Below are the code and all the weights of a small trained network. Each question names an input and a class and asks about switching units off, where a switched-off unit gives its printed mean instead of its output.

import numpy as np


def w(rows, s, z=0):
    codes = np.array(rows[::2]) - 128.0
    scale = np.full(codes.shape[1], s)
    scale[-1] = z or s
    return codes * scale


def norm(h):
    return h / np.sqrt((h * h).mean(-1, keepdims=True) + 1e-5)


def f(y):
    return y / 2 * (1 + np.tanh(0.7978845608 * (y + 0.044715 * y**3)))


def log_softmax(a):
    a = a - a.max(-1, keepdims=True)
    return a - np.log(np.exp(a).sum(-1, keepdims=True))


def net(x, mask):
    res = np.array(x, float).reshape(1, 7) / 4 @ E
    u = 0
    for l in range(2):
        y = f(norm(res) @ A[l][:, :-1].T + A[l][:, -1])
        res = res + np.where(mask[u : u + 14], y, B[l][:, -1]) @ B[l][:, :-1]
        u += 14
    return log_softmax(norm(res)[-1] @ U[:, :-1].T + U[:, -1])


A, B = {}, {}
E = w([
[16,124,174,142,96,79],'x0',
[116,236,95,45,18,180],'x1',
[131,154,100,88,108,236],'x2',
[176,53,171,100,64,187],'x3',
[237,187,172,85,75,2],'x4',
[175,140,183,140,143,163],'x5',
[116,80,182,137,137,168],'x6',
],0.00094)
A[0] = w([
[229,126,68,48,57,114,10],'L0N0',
[81,142,135,174,204,188,93],'L0N1',
[172,150,19,50,241,191,79],'L0N2',
[112,80,126,69,108,170,125],'L0N3',
[121,69,161,191,157,208,109],'L0N4',
[156,147,93,74,39,221,66],'L0N5',
[113,78,162,121,86,22,162],'L0N6',
[63,188,62,102,49,196,107],'L0N7',
[178,252,83,88,166,82,108],'L0N8',
[243,59,190,191,198,81,67],'L0N9',
[155,219,146,78,106,67,151],'L0N10',
[57,185,15,80,150,157,158],'L0N11',
[72,62,127,139,205,212,155],'L0N12',
[230,53,181,137,162,143,118],'L0N13',
],0.0029,0.0013)
B[0] = w([
[121,110,178,156,213,189,162],'L0N0',
[62,98,182,173,138,153,166],'L0N1',
[93,105,117,176,28,53,192],'L0N2',
[126,142,116,136,146,80,147],'L0N3',
[63,182,168,122,145,88,180],'L0N4',
[219,95,75,73,160,95,199],'L0N5',
[129,157,26,160,47,124,211],'L0N6',
[223,108,160,69,192,98,218],'L0N7',
[47,172,254,120,104,122,211],'L0N8',
[213,84,162,29,201,203,220],'L0N9',
[72,221,196,156,78,102,225],'L0N10',
[181,59,171,141,104,151,227],'L0N11',
[28,186,180,168,146,99,244],'L0N12',
[127,147,145,78,238,159,186],'L0N13',
],0.0026,0.0011)
A[1] = w([
[102,52,59,151,97,111,29],'L1N0',
[252,80,144,35,170,145,135],'L1N1',
[135,196,127,111,31,82,70],'L1N2',
[113,25,43,183,112,125,93],'L1N3',
[57,89,175,153,142,130,76],'L1N4',
[129,103,55,192,172,59,182],'L1N5',
[179,129,112,4,97,249,156],'L1N6',
[213,121,97,22,179,137,87],'L1N7',
[76,137,190,183,173,160,115],'L1N8',
[147,230,118,146,66,62,8],'L1N9',
[35,146,77,202,107,91,160],'L1N10',
[189,190,192,121,158,168,139],'L1N11',
[94,81,24,208,124,71,57],'L1N12',
[157,192,179,115,118,141,85],'L1N13',
],0.0037,0.0014)
B[1] = w([
[158,124,73,175,121,144,109],'L1N0',
[210,119,187,10,210,91,253],'L1N1',
[100,198,165,181,139,76,190],'L1N2',
[171,153,33,199,49,152,135],'L1N3',
[122,141,85,137,182,181,161],'L1N4',
[165,129,145,75,45,160,156],'L1N5',
[251,86,162,52,181,39,238],'L1N6',
[162,66,212,18,196,129,197],'L1N7',
[84,99,102,112,213,162,182],'L1N8',
[65,206,191,170,83,81,173],'L1N9',
[197,79,126,71,140,142,203],'L1N10',
[104,41,30,119,144,152,191],'L1N11',
[211,117,98,117,68,160,139],'L1N12',
[90,102,70,166,92,113,157],'L1N13',
],0.0033,0.0022)
U = w([
[8,10,107,235,240,255,165],'0',
[180,18,20,245,34,222,2],'1',
[37,225,233,240,46,16,128],'2',
[246,24,229,37,232,72,225],'3',
],0.0041,0.003)

Each question gives the input, the list of numbers given to net, and the class t.
The units are the neurons (one row each of A and B). Each row of codes is followed by its name. A weight is (code - 128) times the scale printed after its matrix; where a second scale follows, it is the last column's (A, B and U).
mask holds one flag per neuron, layer by layer. A switched-off neuron (its flag False) gives its mean, the last column of its row in B, instead of its output. The means were averaged over made-up inputs and are rounded, as every weight is.
A unit's drop is (log p(t) with every unit on - log p(t) with that unit switched off) / (log p(t) with every unit on - log p(t) with every unit switched off).
The circuit of an input: a set's keep is (log p(t) with only the set's units on - log p(t) with every unit switched off) / (log p(t) with every unit on - log p(t) with every unit switched off). Starting from the 12 units with the biggest drops (on a tie, the unit counted first), units are removed one at a time, each time the one whose removal leaves the highest keep (on an exact tie, the one counted first), for as long as the keep stays at least 0.8.
units of the circuit, in order: the units of the circuit, biggest drop first
k most important neurons: the k neurons with the biggest drops, biggest first
k most important neurons of layer l: the k neurons of layer l with the biggest drops, biggest first
drop when u is switched off: that unit's drop, to one decimal
input [-8,-8,5,-8,5,-6,-5], class 2: units of the circuit, in order	(L0N2; L0N8; L1N6; L1N1)
input [-8,7,-2,-6,-8,4,-2], class 1: units of the circuit, in order	(L0N2; L0N11; L1N1)
input [3,-2,-2,2,-4,0,-4], class 1: units of the circuit, in order	(L0N8; L1N3)
input [-5,3,7,-7,2,0,-8], class 2: most important neuron	(L0N2)
input [5,-6,2,-5,2,6,0], class 0: 2 most important neurons of layer 0	(L0N7; L0N5)
input [5,-2,-5,-4,0,-5,-8], class 2: 2 most important neurons	(L1N9; L1N11)
input [7,5,2,2,3,2,-5], class 2: 2 most important neurons	(L0N9; L0N10)
input [4,4,-4,6,-7,-1,-3], class 1: 2 most important neurons of layer 0	(L0N9; L0N8)
input [8,3,5,3,-8,-8,-8], class 1: 2 most important neurons of layer 0	(L0N9; L0N13)
input [3,-1,8,0,-2,-7,1], class 1: 2 most important neurons of layer 0	(L0N9; L0N12)
input [-1,2,0,-2,-3,-7,-8], class 1: 2 most important neurons	(L0N9; L0N11)
input [-7,-7,-7,-1,-5,-2,7], class 0: 3 most important neurons of layer 0	(L0N12; L0N7; L0N5)
input [-5,-6,-4,-8,-5,-1,-1], class 1: drop when L0N0 is switched off	0.2
input [3,5,2,-6,-1,-8,-5], class 2: most important neuron of layer 0	(L0N9)
input [-6,-3,-2,-6,-3,-4,4], class 1: drop when L1N12 is switched off	0.2
